Here is a tiny trained network, its code and every weight. The questions are about switching its units off for an input and a class, where a switched-off unit gives its printed mean instead of its output.

import numpy as np


def w(rows, s, z=0):
    codes = np.array(rows[::2]) - 128.0
    scale = np.full(codes.shape[1], s)
    scale[-1] = z or s
    return codes * scale


def f(y):
    return y / 2 * (1 + np.tanh(0.7978845608 * (y + 0.044715 * y**3)))


def log_softmax(a):
    a = a - a.max(-1, keepdims=True)
    return a - np.log(np.exp(a).sum(-1, keepdims=True))


def net(x, mask):
    res = np.array(x, float).reshape(1, 6) / 4 @ E
    y = f(res @ A[0][:, :-1].T + A[0][:, -1])
    res = res + np.where(mask, y, B[0][:, -1]) @ B[0][:, :-1]
    return log_softmax(res[-1] @ U[:, :-1].T + U[:, -1])


A, B = {}, {}
E = w([
[137,55,135,202],'x0',
[204,90,142,125],'x1',
[33,223,141,84],'x2',
[159,60,254,57],'x3',
[114,58,56,29],'x4',
[95,52,204,178],'x5',
],0.0066)
A[0] = w([
[151,168,130,151,15],'n0',
[67,138,77,127,253],'n1',
[133,134,116,121,61],'n2',
[106,102,142,197,7],'n3',
[174,106,142,155,28],'n4',
[154,53,164,31,230],'n5',
[125,149,101,214,42],'n6',
[129,71,145,129,198],'n7',
[119,131,96,132,84],'n8',
[120,92,127,161,217],'n9',
[164,162,109,128,59],'n10',
[81,35,128,146,122],'n11',
[118,137,109,124,72],'n12',
[149,93,146,148,105],'n13',
[113,146,160,142,115],'n14',
[96,163,177,86,136],'n15',
[86,103,137,71,127],'n16',
[183,128,193,79,67],'n17',
[45,164,182,77,135],'n18',
[111,178,91,155,19],'n19',
[135,124,69,79,74],'n20',
[139,91,139,86,95],'n21',
[108,69,107,144,131],'n22',
[202,147,127,93,112],'n23',
[183,92,126,126,133],'n24',
[123,120,99,86,124],'n25',
[250,183,29,88,37],'n26',
[94,90,143,73,74],'n27',
[84,163,101,154,168],'n28',
[46,167,176,85,156],'n29',
[124,87,138,88,42],'n30',
],0.013,0.0023)
B[0] = w([
[137,108,120,120,134],'n0',
[139,159,130,171,212],'n1',
[121,121,132,133,124],'n2',
[142,152,182,113,170],'n3',
[145,108,152,112,163],'n4',
[175,96,73,108,255],'n5',
[181,158,131,122,183],'n6',
[159,128,135,96,188],'n7',
[130,134,129,141,140],'n8',
[147,153,156,116,174],'n9',
[115,114,130,120,140],'n10',
[129,151,153,82,196],'n11',
[118,131,127,147,133],'n12',
[154,124,146,107,168],'n13',
[139,137,128,139,145],'n14',
[152,112,84,144,186],'n15',
[141,93,106,135,175],'n16',
[134,105,86,145,188],'n17',
[126,103,86,176,224],'n18',
[140,132,112,136,173],'n19',
[112,139,132,176,185],'n20',
[141,107,113,118,162],'n21',
[133,160,145,113,166],'n22',
[121,100,112,97,161],'n23',
[130,121,148,113,182],'n24',
[121,119,138,147,163],'n25',
[1,109,135,157,239],'n26',
[146,102,109,118,168],'n27',
[147,158,119,144,187],'n28',
[109,104,104,174,223],'n29',
[140,108,112,119,153],'n30',
],0.032,0.0078)
U = w([
[149,196,156,174,152],'0',
[174,84,92,48,153],'1',
[74,132,79,97,59],'2',
[113,177,33,189,165],'3',
[223,96,220,161,131],'4',
[196,207,115,121,137],'5',
[141,199,122,2,107],'6',
[104,121,150,138,1],'7',
],0.0086,0.0041)

Each question gives the input, the list of numbers given to net, and the class t.
The units are the neurons (one row each of A and B). Each row of codes is followed by its name. A weight is (code - 128) times the scale printed after its matrix; where a second scale follows, it is the last column's (A, B and U).
mask holds one flag per neuron, in row order. A switched-off neuron (its flag False) gives its mean, the last column of its row in B, instead of its output. The means were averaged over made-up inputs and are rounded, as every weight is.
A unit's drop is (log p(t) with every unit on - log p(t) with that unit switched off) / (log p(t) with every unit on - log p(t) with every unit switched off).
The circuit of an input: a set's keep is (log p(t) with only the set's units on - log p(t) with every unit switched off) / (log p(t) with every unit on - log p(t) with every unit switched off). Starting from the 12 units with the biggest drops (on a tie, the unit counted first), units are removed one at a time, each time the one whose removal leaves the highest keep (on an exact tie, the one counted first), for as long as the keep stays at least 0.8.
circuit, biggest first: the units of the circuit, biggest drop first
unit that matters most: the unit with the biggest drop
k most important neurons: the k neurons with the biggest drops, biggest first
drop when u is switched off: that unit's drop, to one decimal
input [7,-3,6,-5,-4,0], class 5: circuit, biggest first => n26; n6
input [7,-5,0,-4,-7,-6], class 5: unit that matters most => n6
input [-5,7,-2,-7,2,-7], class 2: 3 most important neurons => n26; n23; n18
input [5,-7,-1,-6,-2,2], class 5: circuit, biggest first => n26; n6
input [5,-1,-3,7,-7,-5], class 1: 2 most important neurons => n1; n17
input [-1,8,-6,-6,0,-1], class 7: 2 most important neurons => n26; n5
input [-5,4,-1,6,-7,-5], class 1: 3 most important neurons => n23; n1; n20
input [8,0,5,3,-8,4], class 4: 2 most important neurons => n26; n3
input [8,4,1,7,-2,2], class 1: 2 most important neurons => n5; n17
input [-7,-4,4,8,3,0], class 3: 2 most important neurons => n18; n29
input [-8,7,-8,1,7,-8], class 2: drop when n26 is switched off => 2.0
input [4,0,-4,1,3,6], class 6: drop when n11 is switched off => 0.2
input [-3,0,-7,0,7,-8], class 2: drop when n26 is switched off => 0.6
input [-8,4,-7,-3,-5,5], class 4: unit that matters most => n5
input [-3,8,-2,2,-7,-6], class 2: drop when n26 is switched off => 0.3
